Below are the code and all the weights of a small trained network. Each question names an input and a class and asks about switching units off, where a switched-off unit gives its printed mean instead of its output.

import numpy as np


def w(rows, s, z=0):
    codes = np.array(rows[::2]) - 128.0
    scale = np.full(codes.shape[1], s)
    scale[-1] = z or s
    return codes * scale


def norm(h):
    return h / np.sqrt((h * h).mean(-1, keepdims=True) + 1e-5)


def f(y):
    return np.maximum(y, 0)


def log_softmax(a):
    a = a - a.max(-1, keepdims=True)
    return a - np.log(np.exp(a).sum(-1, keepdims=True))


def net(x, mask):
    res = np.array(x, float).reshape(1, 6) / 4 @ E
    u = 0
    for l in range(3):
        y = f(norm(res) @ A[l][:, :-1].T + A[l][:, -1])
        res = res + np.where(mask[u : u + 4], y, B[l][:, -1]) @ B[l][:, :-1]
        u += 4
    return log_softmax(norm(res)[-1] @ U[:, :-1].T + U[:, -1])


A, B = {}, {}
E = w([
[202,18,176,28,160,121,82,68,142,105],'x0',
[139,217,162,169,64,110,59,151,131,149],'x1',
[198,159,147,116,254,210,126,213,163,169],'x2',
[71,58,188,120,167,162,136,154,103,69],'x3',
[88,57,127,109,139,99,8,113,114,131],'x4',
[111,152,135,85,91,204,109,118,197,69],'x5',
],0.0098)
A[0] = w([
[112,93,173,161,253,162,166,209,103,152,93],'0.n1',
[133,33,109,128,146,89,71,96,68,161,239],'0.n2',
[138,92,125,104,60,99,221,57,120,89,103],'0.n3',
[183,162,114,160,227,93,173,160,93,182,4],'0.n4',
],0.017,0.0045)
B[0] = w([
[102,68,102,112,98,222,112,152,53,39,255],'0.n1',
[128,129,161,110,182,23,71,139,183,106,233],'0.n2',
[139,107,112,93,103,101,153,47,176,79,200],'0.n3',
[136,154,157,88,113,71,147,110,113,250,210],'0.n4',
],0.013,0.016)
A[1] = w([
[99,108,156,212,56,76,32,131,111,149,46],'1.n1',
[7,176,91,205,36,42,111,129,106,103,4],'1.n2',
[67,147,70,186,81,42,126,106,164,129,27],'1.n3',
[161,89,126,175,224,184,204,164,126,78,28],'1.n4',
],0.016,0.0025)
B[1] = w([
[123,117,174,42,122,101,127,131,129,215,213],'1.n1',
[163,246,62,170,169,107,167,146,97,120,254],'1.n2',
[126,124,132,240,160,203,78,101,96,142,244],'1.n3',
[65,159,90,121,99,177,103,178,73,99,182],'1.n4',
],0.012,0.01)
A[2] = w([
[131,44,164,188,156,192,119,177,157,101,36],'2.n1',
[95,6,184,87,163,91,132,116,117,135,126],'2.n2',
[175,138,153,58,143,192,121,183,211,156,100],'2.n3',
[135,98,95,138,140,176,215,200,104,180,2],'2.n4',
],0.024,0.0027)
B[2] = w([
[219,51,221,130,132,197,132,92,97,101,174],'2.n1',
[88,113,94,70,72,76,143,246,166,117,251],'2.n2',
[161,157,94,208,196,196,82,94,111,56,170],'2.n3',
[75,239,48,145,85,86,176,175,120,202,192],'2.n4',
],0.013,0.019)
U = w([
[140,94,131,150,71,141,188,18,174,99,5],'0',
[99,227,78,195,117,163,183,178,41,222,148],'1',
[119,62,135,93,121,204,89,197,73,53,94],'2',
[153,126,214,143,190,60,68,143,150,225,37],'3',
[92,64,125,57,91,9,124,168,166,99,247],'4',
[175,169,103,207,178,121,122,66,144,105,230],'5',
],0.011,0.0031)

Each question gives the input, the list of numbers given to net, and the class t.
The units are the neurons (one row each of A and B). Each row of codes is followed by its name. A weight is (code - 128) times the scale printed after its matrix; where a second scale follows, it is the last column's (A, B and U).
mask holds one flag per neuron, layer by layer. A switched-off neuron (its flag False) gives its mean, the last column of its row in B, instead of its output. The means were averaged over made-up inputs and are rounded, as every weight is.
A unit's drop is (log p(t) with every unit on - log p(t) with that unit switched off) / (log p(t) with every unit on - log p(t) with every unit switched off).
The circuit of an input: a set's keep is (log p(t) with only the set's units on - log p(t) with every unit switched off) / (log p(t) with every unit on - log p(t) with every unit switched off). Starting from all 12 units, units are removed one at a time, each time the one whose removal leaves the highest keep (on an exact tie, the one counted first), for as long as the keep stays at least 0.8.
circuit, biggest first: the units of the circuit, biggest drop first
most important unit: the unit with the biggest drop
top k neurons: the k neurons with the biggest drops, biggest first
k most important neurons of layer l: the k neurons of layer l with the biggest drops, biggest first
drop of u: that unit's drop, to one decimal
input [5,4,0,-7,3,-8], class 3: top 2 neurons -> 0.n1; 0.n3
input [-1,2,-8,-5,-6,-3], class 0: circuit, biggest first -> 0.n3
input [8,1,6,-7,-3,-3], class 3: 2 most important neurons of layer 0 -> 0.n4; 0.n1
input [-2,-5,-7,1,-7,-4], class 0: circuit, biggest first -> 0.n3; 0.n2
input [4,4,-6,-7,-2,1], class 0: 2 most important neurons of layer 0 -> 0.n3; 0.n2
input [4,0,-6,-6,-6,5], class 0: circuit, biggest first -> 0.n3; 2.n2
input [3,8,-3,1,0,0], class 3: top 3 neurons -> 1.n1; 0.n1; 2.n4
input [2,0,-7,-5,1,0], class 5: circuit, biggest first -> 2.n2; 1.n2
input [2,1,-2,-8,2,6], class 5: 2 most important neurons of layer 0 -> 0.n1; 0.n4
input [8,7,-1,-6,-7,4], class 5: 2 most important neurons of layer 2 -> 2.n3; 2.n2
input [0,3,0,0,-5,8], class 5: top 2 neurons -> 0.n1; 2.n3
input [-7,-4,-6,0,6,4], class 5: top 4 neurons -> 2.n2; 2.n4; 0.n3; 0.n4
input [0,3,7,-7,5,-8], class 3: top 2 neurons -> 0.n4; 0.n3
input [-3,6,-7,-3,8,-8], class 3: most important unit -> 0.n2
input [1,7,0,-7,7,4], class 3: top 3 neurons -> 0.n1; 1.n1; 2.n4
input [-4,-7,3,-1,3,-5], class 4: 2 most important neurons of layer 0 -> 0.n4; 0.n2
input [0,2,-4,-7,6,-5], class 3: 2 most important neurons of layer 0 -> 0.n2; 0.n1
input [-4,-3,-8,0,-5,-2], class 5: 2 most important neurons of layer 1 -> 1.n2; 1.n3
input [8,5,7,-3,2,8], class 5: 2 most important neurons of layer 2 -> 2.n3; 2.n2
input [-4,-7,-5,1,2,7], class 0: most important unit -> 0.n3
input [-1,3,-7,-2,-7,4], class 5: 2 most important neurons of layer 1 -> 1.n2; 1.n3
input [-1,-1,-5,6,-7,7], class 0: drop of 0.n3 -> 0.2
input [-1,1,-7,-7,1,8], class 5: drop of 0.n3 -> 0.2
input [-1,3,-3,-4,6,-6], class 3: drop of 0.n2 -> 0.2
